Each row has a name. Each question is about the rows just above it. Places in a row count from 1.

[136 136 136 164 136] -> J_936
[ 87 136 170 146 101] -> J_146
[137 100 157 100 137] -> J_871
[113  80 138 174 108] -> J_7
Places of [136] in row J_936: | 1 2 3 5
At which places does J_7 hold [138]? | 3
Every place of [137] in J_871: | 1 5

[117 115 134  83 111 130 126]  J_446
[130 146 134 111 136 132 133]  J_943
[116 120 127 147 118  82 147]  J_437
[131 123 147 123 123 121 100]  J_34
[121 140 122 134 142 145 145]  J_344
[119 119 115 122 101 120 124]  J_233
[129 110 137 130 122 130 127]  J_99
[145 138 138 127 127 127 113]  J_260
At which places does J_34 hold [123]? | 2 4 5
At which places does J_233 hold [120]? | 6
Places of [120] in row J_437: | 2
Every place of [127] in J_260: | 4 5 6
At which places does J_34 hold [100]? | 7
Every place of [137] in J_99: | 3

[126 133 137 121 135 124 127 126 137 112 135 128 129 160 120 128 132 142]  J_388
[133 121 127 131 131 135 131 117 116 123  98 103  98 116  99 126 114 116]  J_427
[133 120 120 171 124 132 126 127 124 134 140 147 132  95 132 141 121 131]  J_480
[126 133 137 121 135 124 127 126 137 112 135 150 136 106 102 131 126 130]  J_509
Every place of [124] in J_480: | 5 9
At which places does J_427 hold [98]? | 11 13
Places of [126] in row J_509: | 1 8 17
Places of [131] in row J_427: | 4 5 7
Every place of [132] in J_480: | 6 13 15

[155 155 155 175 164 115  95 155]  J_515
[ 89 162 169  80  94 148  90 144]  J_806
[ 94  94 118  80  94  94 118  89]  J_619
[149 108 109 119 109 119 110 118]  J_425
Every place of [155] in J_515: | 1 2 3 8
At which places does J_619 hold [94]? | 1 2 5 6
Places of [119] in row J_425: | 4 6
Every place of [118] in J_619: | 3 7
Places of [175] in row J_515: | 4
Places of [118] in row J_425: | 8

[116 127 131 122 143 129  69 124 126 140 108]  J_493
[103 119 140 134  94 137 117  91 130 139 123]  J_343
[134 139 133 146 144 124 110  97 122 143 116]  J_556
[146 128 128 124 120 116 154 126 109 115 120]  J_691
[133 131 120 143 112 118 124  92 138 120 146]  J_495
[129 119 116 129 129 129 169 127 135 127 127]  J_921
[129 116 120 122 145 118 128 126 139 118 136]  J_908
[111 135 123 118 122 101 137 145 114 121 107]  J_774
[122 125 100 139 145 100 100 112 129 132 106]  J_110
[118 134 127 120 129 120 129 118 150 130 136]  J_923
Every place of [128] in J_691: | 2 3
At which places does J_921 hold [129]? | 1 4 5 6
Places of [115] in row J_691: | 10
At which places does J_110 hold [100]? | 3 6 7

[127 149 140 114 153 127 109 139 101 104 159 122 140 105 170 142 119 138
 132 116 170 149 157 126 118] = J_772
[140 165 115 157 142 135 123 113 100  93 112 161 129 121 116 119 137 177
 125 138 146 141 131 153 143] = J_316
[116 119  90 161 148 176 121 112 116 156 148 115 109 121 109 143 123 120
 120 142 165 134 165 122 114] = J_913
[150 128 139 119 132  82 125  86 134 124 145 159 117 104 164 131 106 105
 109 122 182 129 132 145 131] = J_586
[100 163 123 119 150 128  99 163 129 124  91 114 143 124  95 127 100  91
 121  90 113 123 140 167 140] = J_41
[100 163 123  95 150 128  99 163 129 124 113 114 143 124  95 127 100  91
 121 111 148 123 144 167 140] = J_439
[175 144 120 112 123 139 130  73 112 133 114 112 135 131 148 136 135 107
  97 138 143 122 142 139 146] = J_634
[160 134 112 124 155 119 122 172 112 112 111 152 146 109 136 139 125  74
 152 158 141 123 141 138 130] = J_336
[100 163 123 119 150 128  99 163 129 124 116 114 143 124  95 125 120 138
 124  82 138 103  82 130 135] = J_118
[150 128 139 119 132 117 125  86 134 124 145 111 117 111 164 131 106 105
 109 111 133 111 149  95 123] = J_28
Places of [111] in row J_28: | 12 14 20 22
Places of [95] in row J_439: | 4 15
At which places does J_586 hold [128]? | 2
At which places does J_336 hold [112]? | 3 9 10
Every place of [138] in J_118: | 18 21
Every place of [91] in J_41: | 11 18
Places of [115] in row J_913: | 12

[102  92 130 105 114 126  96 149  76 139 154 156 129 127 146 112 159 109
 137 121  94 133] = J_826
[102  92 130 105 114 126  96 149  76 139 154 156 129 127 135  95  99 118
 138 122 156 158] = J_816
[ 90  93 122 180 137  95 114 126  94 122 110  91 168  94 121 125 133 119
 108 111 101 122] = J_600
[123 104 137 100 131 172 152 146 113 143 157 137 123 149 131 131 137 132
 100 108 117 152] = J_896
Every place of [137] in J_896: | 3 12 17
Every place of [94] in J_600: | 9 14

[162 115 106 111 156 115 138 122 170 117 123 120 130 136 112 148 145 127
 127 120 148 105 149 135 136 142 165  81]  J_737
[162 115 106 111 156 127 138 122 170 117 123 120 130 136 112 148 145 127
 127 120 148 136 149  85 136 142 165  81]  J_723
[107 123 142 121  94 156 147 139 110 142 142 138 120 131 166 113 117 147
 124 147 107 142 117 185 148 131 114 139]  J_965
[128 144 127 150 162  88 102 103 124 109 109 137 142 126 109 123 127  99
 119 112 137  99 126  87 131 119  98 153]  J_435
[155 107 113 108 165 136 141 136 173 129 137 131 138 136 101 152 143 138
 131 120 145 143 154  94 137 146 162  90]  J_13
[155 101 112 103 149 147 151 149 161 127 136 109 136 132 119 144 137 141
 140 121 149 136 145 117 130 147 177  81]  J_860
[ 99 139 141 144  87 136 136 137  85 149 138 139 115 116 170 114 118 150
 128 151 107 134 107 177 122 111 111 153]  J_687
[103 156 146 156 102 113 117 128  89 133 131 135 118 120 143 109 116 114
 122 135 105 118 103 158 120 106  92 166]  J_536
Every place of [149] in J_860: | 5 8 21
Places of [136] in row J_860: | 11 13 22

[142  90 100  90 142  90]  J_872
[ 99 129 129 129 129  91]  J_663
[120 117  94 145 139 135]  J_21
[141 174 178 174 100 130]  J_953
Every place of [90] in J_872: | 2 4 6
Every place of [129] in J_663: | 2 3 4 5
Places of [100] in row J_872: | 3
At which places does J_663 hold [99]? | 1
Every place of [139] in J_21: | 5
Every place of [145] in J_21: | 4
Places of [174] in row J_953: | 2 4

